Below is a small trained network, with its code and all its weights. Each question gives an input and a class and asks what happens when units are switched off, that is, made to give their printed mean instead of their output.

import numpy as np


def w(rows, s, z=0):
    codes = np.array(rows[::2]) - 128.0
    scale = np.full(codes.shape[1], s)
    scale[-1] = z or s
    return codes * scale


def norm(h):
    return h / np.sqrt((h * h).mean(-1, keepdims=True) + 1e-5)


def f(y):
    return np.maximum(y, 0)


def log_softmax(a):
    a = a - a.max(-1, keepdims=True)
    return a - np.log(np.exp(a).sum(-1, keepdims=True))


def net(x, mask):
    res = np.array(x, float).reshape(1, 5) / 4 @ E
    u = 0
    for l in range(3):
        y = f(norm(res) @ A[l][:, :-1].T + A[l][:, -1])
        res = res + np.where(mask[u : u + 7], y, B[l][:, -1]) @ B[l][:, :-1]
        u += 7
    return log_softmax(norm(res)[-1] @ U[:, :-1].T + U[:, -1])


A, B = {}, {}
E = w([
[189,146,59,120,157],'x0',
[106,101,249,75,221],'x1',
[205,84,139,123,200],'x2',
[136,21,76,3,105],'x3',
[188,203,124,57,38],'x4',
],0.0043)
A[0] = w([
[137,143,207,113,140,92],'0.n0',
[157,147,122,159,91,112],'0.n1',
[173,98,96,61,133,83],'0.n2',
[140,72,100,131,154,91],'0.n3',
[198,126,92,176,216,5],'0.n4',
[10,77,144,171,212,59],'0.n5',
[109,24,157,87,186,122],'0.n6',
],0.013,0.0028)
B[0] = w([
[146,152,176,158,116,178],'0.n0',
[99,90,116,118,107,170],'0.n1',
[126,171,102,86,145,208],'0.n2',
[129,182,186,123,126,179],'0.n3',
[250,71,126,133,86,191],'0.n4',
[131,168,81,209,199,254],'0.n5',
[76,78,164,74,150,250],'0.n6',
],0.02,0.0075)
A[1] = w([
[248,199,235,111,100,102],'1.n0',
[168,69,115,108,155,35],'1.n1',
[132,111,186,85,136,14],'1.n2',
[107,51,129,71,155,79],'1.n3',
[214,134,80,60,128,111],'1.n4',
[226,46,162,142,107,12],'1.n5',
[203,115,106,150,175,163],'1.n6',
],0.012,0.0011)
B[1] = w([
[86,14,140,175,59,254],'1.n0',
[113,107,165,134,96,174],'1.n1',
[65,164,192,125,127,188],'1.n2',
[133,193,207,87,97,206],'1.n3',
[224,126,92,123,72,246],'1.n4',
[247,146,103,117,79,219],'1.n5',
[153,197,189,182,108,224],'1.n6',
],0.014,0.0058)
A[2] = w([
[82,77,145,2,209,142],'2.n0',
[165,122,203,143,156,3],'2.n1',
[90,79,104,160,96,177],'2.n2',
[128,147,88,202,235,109],'2.n3',
[64,183,20,116,76,138],'2.n4',
[210,111,138,105,180,56],'2.n5',
[69,125,127,193,51,78],'2.n6',
],0.013,0.0014)
B[2] = w([
[98,246,236,58,27,243],'2.n0',
[88,240,34,97,100,196],'2.n1',
[71,84,166,107,144,181],'2.n2',
[211,169,191,252,181,253],'2.n3',
[150,164,74,93,246,226],'2.n4',
[33,99,94,161,65,181],'2.n5',
[61,50,95,138,156,218],'2.n6',
],0.014,0.0061)
U = w([
[38,27,154,143,102,138],'0',
[56,93,44,98,244,143],'1',
[221,90,119,168,34,181],'2',
[98,115,132,114,162,1],'3',
[190,159,19,36,151,99],'4',
[78,197,211,46,114,204],'5',
[148,182,149,251,224,153],'6',
],0.014,0.005)

Each question gives the input, the list of numbers given to net, and the class t.
The units are the neurons (one row each of A and B). Each row of codes is followed by its name. A weight is (code - 128) times the scale printed after its matrix; where a second scale follows, it is the last column's (A, B and U).
mask holds one flag per neuron, layer by layer. A switched-off neuron (its flag False) gives its mean, the last column of its row in B, instead of its output. The means were averaged over made-up inputs and are rounded, as every weight is.
A unit's drop is (log p(t) with every unit on - log p(t) with that unit switched off) / (log p(t) with every unit on - log p(t) with every unit switched off).
The circuit of an input: a set's keep is (log p(t) with only the set's units on - log p(t) with every unit switched off) / (log p(t) with every unit on - log p(t) with every unit switched off). Starting from the 12 units with the biggest drops (on a tie, the unit counted first), units are removed one at a time, each time the one whose removal leaves the highest keep (on an exact tie, the one counted first), for as long as the keep stays at least 0.8.
units of the circuit, in order: the units of the circuit, biggest drop first
most important unit: the unit with the biggest drop
top k neurons: the k neurons with the biggest drops, biggest first
k most important neurons of layer l: the k neurons of layer l with the biggest drops, biggest first
drop when u is switched off: that unit's drop, to one decimal
input [-6,-8,8,-2,8], class 4: top 2 neurons	[0.n6, 0.n1]
input [4,0,-8,-6,8], class 1: 2 most important neurons of layer 0	[0.n6, 0.n4]
input [-8,-3,5,-4,6], class 0: 3 most important neurons of layer 0	[0.n5, 0.n6, 0.n4]
input [7,7,-1,-6,5], class 0: units of the circuit, in order	[1.n0, 2.n6]
input [7,-4,-7,6,-1], class 4: top 4 neurons	[0.n6, 0.n5, 0.n4, 1.n4]
input [-6,-2,5,6,-8], class 5: units of the circuit, in order	[0.n6, 2.n0]
input [-3,-5,6,-1,5], class 4: 4 most important neurons of layer 0	[0.n6, 0.n5, 0.n4, 0.n1]
input [6,-4,-6,-7,-3], class 1: top 3 neurons	[0.n5, 0.n1, 0.n6]
input [-6,0,0,4,7], class 4: units of the circuit, in order	[2.n3, 2.n0]
input [6,-7,-2,-3,8], class 1: most important neuron of layer 0	[0.n4]
input [2,-7,-8,5,-3], class 1: top 3 neurons	[0.n6, 0.n4, 0.n5]
input [4,-3,-4,-8,6], class 1: top 2 neurons	[0.n4, 0.n5]
input [-3,-7,-2,3,8], class 4: 2 most important neurons of layer 0	[0.n6, 0.n4]
input [-1,2,-8,-2,7], class 0: 2 most important neurons of layer 0	[0.n5, 0.n6]
input [4,-5,-6,6,-2], class 4: top 2 neurons	[0.n6, 0.n5]
input [-1,-5,2,7,1], class 5: top 2 neurons	[0.n5, 0.n4]
input [-2,-7,-5,-3,2], class 1: most important neuron of layer 2	[2.n4]
input [0,-1,0,2,4], class 4: top 2 neurons	[0.n6, 0.n4]
input [1,2,-1,4,-5], class 5: top 2 neurons	[0.n6, 2.n0]
input [4,0,-1,-3,-2], class 2: most important unit	0.n4
input [0,7,-4,-8,4], class 0: top 2 neurons	[1.n0, 0.n5]
input [-1,-2,-8,-5,-1], class 1: 3 most important neurons of layer 0	[0.n5, 0.n1, 0.n6]
input [-8,-1,-1,0,4], class 0: top 3 neurons	[0.n5, 0.n6, 0.n4]
input [5,-5,-8,-2,3], class 1: 2 most important neurons of layer 0	[0.n4, 0.n6]
input [-7,-2,-5,2,4], class 1: 2 most important neurons of layer 0	[0.n4, 0.n6]
input [-1,-5,-3,7,0], class 4: drop when 0.n6 is switched off	1.0
input [-8,7,-7,6,-5], class 6: drop when 2.n0 is switched off	-0.3
